Below is a small trained network, with its code and all its weights. Each question gives an input and a class and asks what happens when units are switched off, that is, made to give their printed mean instead of their output.

import numpy as np


def w(rows, s, z=0):
    codes = np.array(rows[::2]) - 128.0
    scale = np.full(codes.shape[1], s)
    scale[-1] = z or s
    return codes * scale


def f(y):
    return y / 2 * (1 + np.tanh(0.7978845608 * (y + 0.044715 * y**3)))


def log_softmax(a):
    a = a - a.max(-1, keepdims=True)
    return a - np.log(np.exp(a).sum(-1, keepdims=True))


def net(x, mask):
    res = np.array(x, float).reshape(1, 7) / 4 @ E
    y = f(res @ A[0][:, :-1].T + A[0][:, -1])
    res = res + np.where(mask, y, B[0][:, -1]) @ B[0][:, :-1]
    return log_softmax(res[-1] @ U[:, :-1].T + U[:, -1])


A, B = {}, {}
E = w([
[178,150,148,159,184,1],'x0',
[137,123,136,118,128,127],'x1',
[136,106,149,129,122,126],'x2',
[18,186,193,133,42,64],'x3',
[124,146,115,131,133,132],'x4',
[22,76,85,143,228,68],'x5',
[134,115,136,126,125,127],'x6',
],0.0081)
A[0] = w([
[170,155,81,75,232,68,126],'neuron 0',
[177,109,186,79,228,72,119],'neuron 1',
[156,180,139,205,120,54,128],'neuron 2',
[158,70,88,103,182,95,83],'neuron 3',
[70,190,162,72,19,179,141],'neuron 4',
[60,225,196,184,152,75,76],'neuron 5',
[143,158,246,152,176,68,96],'neuron 6',
[102,143,196,69,68,164,124],'neuron 7',
[160,123,141,82,103,239,26],'neuron 8',
[221,163,151,153,102,115,150],'neuron 9',
[148,74,56,115,111,169,100],'neuron 10',
[79,53,197,75,158,155,124],'neuron 11',
[251,97,68,117,142,177,157],'neuron 12',
[143,128,44,86,133,104,99],'neuron 13',
[165,80,94,151,126,100,110],'neuron 14',
[85,89,142,99,87,31,189],'neuron 15',
[175,121,35,48,116,165,52],'neuron 16',
[254,169,200,133,109,111,98],'neuron 17',
[107,85,107,195,208,106,141],'neuron 18',
[90,149,122,87,168,30,2],'neuron 19',
[46,63,65,82,127,222,140],'neuron 20',
[232,195,157,119,133,159,117],'neuron 21',
],0.0097,0.0064)
B[0] = w([
[135,90,123,189,30,88,210],'neuron 0',
[229,152,82,129,95,107,197],'neuron 1',
[106,94,132,39,160,188,195],'neuron 2',
[224,149,134,178,89,46,173],'neuron 3',
[170,191,190,255,112,42,243],'neuron 4',
[51,76,112,110,127,191,202],'neuron 5',
[118,90,153,76,125,148,189],'neuron 6',
[161,133,167,191,98,92,193],'neuron 7',
[125,202,204,180,124,71,191],'neuron 8',
[83,96,171,42,155,199,205],'neuron 9',
[81,145,126,111,136,183,173],'neuron 10',
[98,135,116,113,152,154,156],'neuron 11',
[118,126,84,90,197,236,254],'neuron 12',
[147,167,126,145,160,130,138],'neuron 13',
[134,129,152,144,103,123,145],'neuron 14',
[73,160,164,77,155,214,213],'neuron 15',
[83,140,161,116,114,115,169],'neuron 16',
[91,83,110,100,152,197,218],'neuron 17',
[177,73,82,143,103,57,210],'neuron 18',
[161,32,108,118,87,100,166],'neuron 19',
[90,69,148,7,202,206,234],'neuron 20',
[58,107,131,39,122,237,208],'neuron 21',
],0.0073,0.0084)
U = w([
[54,149,196,82,156,172,197],'0',
[109,20,65,68,107,174,189],'1',
[242,142,148,239,3,78,2],'2',
],0.007,0.00084)

Each question gives the input, the list of numbers given to net, and the class t.
The units are the neurons (one row each of A and B). Each row of codes is followed by its name. A weight is (code - 128) times the scale printed after its matrix; where a second scale follows, it is the last column's (A, B and U).
mask holds one flag per neuron, in row order. A switched-off neuron (its flag False) gives its mean, the last column of its row in B, instead of its output. The means were averaged over made-up inputs and are rounded, as every weight is.
A unit's drop is (log p(t) with every unit on - log p(t) with that unit switched off) / (log p(t) with every unit on - log p(t) with every unit switched off).
The circuit of an input: a set's keep is (log p(t) with only the set's units on - log p(t) with every unit switched off) / (log p(t) with every unit on - log p(t) with every unit switched off). Starting from the 12 units with the biggest drops (on a tie, the unit counted first), units are removed one at a time, each time the one whose removal leaves the highest keep (on an exact tie, the one counted first), for as long as the keep stays at least 0.8.
units of the circuit, in order: the units of the circuit, biggest drop first
top k neurons: the k neurons with the biggest drops, biggest first
drop when u is switched off: that unit's drop, to one decimal
input [5,2,3,4,-3,3,-1], class 1: units of the circuit, in order : (neuron 19; neuron 4)
input [-7,6,-8,-6,1,-5,8], class 0: units of the circuit, in order : (neuron 8)
input [-3,6,-8,-7,2,-1,3], class 0: units of the circuit, in order : (neuron 8; neuron 16)
input [-2,-1,0,2,-3,-6,-3], class 2: top 2 neurons : (neuron 4; neuron 20)
input [-1,-4,6,8,1,-7,2], class 2: top 2 neurons : (neuron 4; neuron 7)
input [-3,5,7,-3,8,-3,-8], class 0: top 2 neurons : (neuron 8; neuron 18)
input [3,-5,6,-7,-2,1,7], class 2: top 2 neurons : (neuron 3; neuron 20)
input [-8,-4,0,1,-5,-8,2], class 2: top 2 neurons : (neuron 4; neuron 7)
input [-5,5,3,-8,8,-7,-1], class 0: drop when neuron 8 is switched off : 0.4
input [-7,-3,1,-7,-7,-7,-6], class 0: drop when neuron 8 is switched off : 0.2
input [6,-8,3,8,-3,6,1], class 1: drop when neuron 19 is switched off : 0.4
input [7,8,1,-1,7,-6,7], class 1: drop when neuron 8 is switched off : 0.1
